Below is a small trained network, with its code and all its weights. Each question gives an input and a class and asks what happens when units are switched off, that is, made to give their printed mean instead of their output.

import numpy as np


def w(rows, s, z=0):
    codes = np.array(rows[::2]) - 128.0
    scale = np.full(codes.shape[1], s)
    scale[-1] = z or s
    return codes * scale


def f(y):
    return y / 2 * (1 + np.tanh(0.7978845608 * (y + 0.044715 * y**3)))


def log_softmax(a):
    a = a - a.max(-1, keepdims=True)
    return a - np.log(np.exp(a).sum(-1, keepdims=True))


def net(x, mask):
    res = np.array(x, float).reshape(1, 6) / 4 @ E
    y = f(res @ A[0][:, :-1].T + A[0][:, -1])
    res = res + np.where(mask, y, B[0][:, -1]) @ B[0][:, :-1]
    return log_softmax(res[-1] @ U[:, :-1].T + U[:, -1])


A, B = {}, {}
E = w([
[28,98,15,99,52,39,152],'x0',
[194,104,210,23,101,53,208],'x1',
[30,61,209,149,254,47,104],'x2',
[130,120,125,128,135,132,129],'x3',
[128,127,132,125,132,132,128],'x4',
[174,26,176,207,22,86,42],'x5',
],0.0049)
A[0] = w([
[93,203,95,64,214,175,206,18],'n0',
[201,158,219,165,203,204,114,56],'n1',
[59,108,55,110,83,54,146,87],'n2',
[49,102,44,107,76,47,150,75],'n3',
[68,151,58,230,144,196,43,45],'n4',
[166,54,165,190,45,99,65,86],'n5',
[192,118,199,31,95,53,195,97],'n6',
[161,60,161,185,53,102,74,88],'n7',
[30,97,31,106,64,34,155,48],'n8',
[167,53,166,191,42,99,64,82],'n9',
[210,159,225,170,221,210,113,45],'n10',
[201,179,62,104,30,207,140,46],'n11',
[210,185,54,102,17,215,141,13],'n12',
[170,48,168,193,38,99,59,76],'n13',
[64,153,54,235,145,199,37,39],'n14',
[40,59,189,142,240,61,105,133],'n15',
[168,51,168,193,39,98,61,84],'n16',
[139,134,118,123,113,146,128,72],'n17',
[212,111,220,3,79,32,219,44],'n18',
[51,68,184,143,228,63,107,129],'n19',
[128,129,129,128,128,128,128,129],'n20',
[89,207,93,61,221,181,212,1],'n21',
[32,99,38,106,65,39,154,60],'n22',
],0.0048,0.00085)
B[0] = w([
[76,212,68,54,179,61,75,200],'n0',
[215,91,175,57,70,186,14,207],'n1',
[209,99,178,96,91,177,53,193],'n2',
[219,94,186,89,85,185,44,208],'n3',
[86,37,96,183,165,193,214,233],'n4',
[58,206,52,51,200,81,102,217],'n5',
[60,33,66,193,182,202,208,212],'n6',
[83,180,76,76,178,90,110,202],'n7',
[242,88,201,80,72,200,25,232],'n8',
[73,190,65,66,187,87,107,220],'n9',
[223,97,178,55,65,183,9,223],'n10',
[104,175,204,210,63,49,186,228],'n11',
[84,205,252,253,24,13,218,244],'n12',
[69,191,63,63,191,85,105,227],'n13',
[84,28,93,188,167,199,222,242],'n14',
[142,216,246,234,6,28,191,254],'n15',
[61,203,50,50,201,80,102,225],'n16',
[119,129,135,136,124,119,133,124],'n17',
[45,19,58,212,191,224,231,252],'n18',
[139,199,229,214,27,45,180,235],'n19',
[128,128,127,128,127,128,128,128],'n20',
[87,199,75,58,173,62,77,208],'n21',
[231,95,189,89,81,195,31,226],'n22',
],0.0045,0.0028)
U = w([
[129,124,119,135,129,129,127,255],'0',
[121,199,198,214,51,43,164,78],'1',
[81,207,54,10,217,87,92,82],'2',
[228,58,169,63,89,219,35,81],'3',
[75,1,84,197,184,210,201,83],'4',
],0.0075)

Each question gives the input, the list of numbers given to net, and the class t.
The units are the neurons (one row each of A and B). Each row of codes is followed by its name. A weight is (code - 128) times the scale printed after its matrix; where a second scale follows, it is the last column's (A, B and U).
mask holds one flag per neuron, in row order. A switched-off neuron (its flag False) gives its mean, the last column of its row in B, instead of its output. The means were averaged over made-up inputs and are rounded, as every weight is.
A unit's drop is (log p(t) with every unit on - log p(t) with that unit switched off) / (log p(t) with every unit on - log p(t) with every unit switched off).
The circuit of an input: a set's keep is (log p(t) with only the set's units on - log p(t) with every unit switched off) / (log p(t) with every unit on - log p(t) with every unit switched off). Starting from the 12 units with the biggest drops (on a tie, the unit counted first), units are removed one at a time, each time the one whose removal leaves the highest keep (on an exact tie, the one counted first), for as long as the keep stays at least 0.8.
units of the circuit, in order: the units of the circuit, biggest drop first
k most important neurons: the k neurons with the biggest drops, biggest first
drop when u is switched off: that unit's drop, to one decimal
input [3,7,4,7,-5,0], class 4: units of the circuit, in order	n18; n6
input [4,-5,8,-7,-6,-2], class 1: units of the circuit, in order	n15
input [-3,-8,1,8,0,-3], class 4: 2 most important neurons	n14; n4
input [8,6,-4,3,1,7], class 3: 2 most important neurons	n8; n22
input [-7,4,3,-3,-5,-3], class 3: units of the circuit, in order	n10; n1
input [7,-3,4,7,6,1], class 3: units of the circuit, in order	n8; n22; n3
input [5,4,-1,-5,1,0], class 3: units of the circuit, in order	n8; n22; n3; n2
input [-8,3,1,8,3,-1], class 3: 2 most important neurons	n10; n1
input [8,1,-5,-1,-1,6], class 3: units of the circuit, in order	n8; n22
input [-6,5,4,3,-5,-5], class 3: 3 most important neurons	n10; n1; n12
input [-8,-7,2,-3,-5,1], class 3: 2 most important neurons	n10; n1
input [0,4,6,2,1,-1], class 1: 2 most important neurons	n15; n19
input [-6,8,4,-5,0,-2], class 4: drop when n22 is switched off	0.1
input [4,6,-2,-7,0,2], class 4: drop when n15 is switched off	0.1
input [-2,7,-6,2,3,6], class 4: drop when n6 is switched off	0.4
input [0,-2,6,-1,3,7], class 2: drop when n16 is switched off	0.3
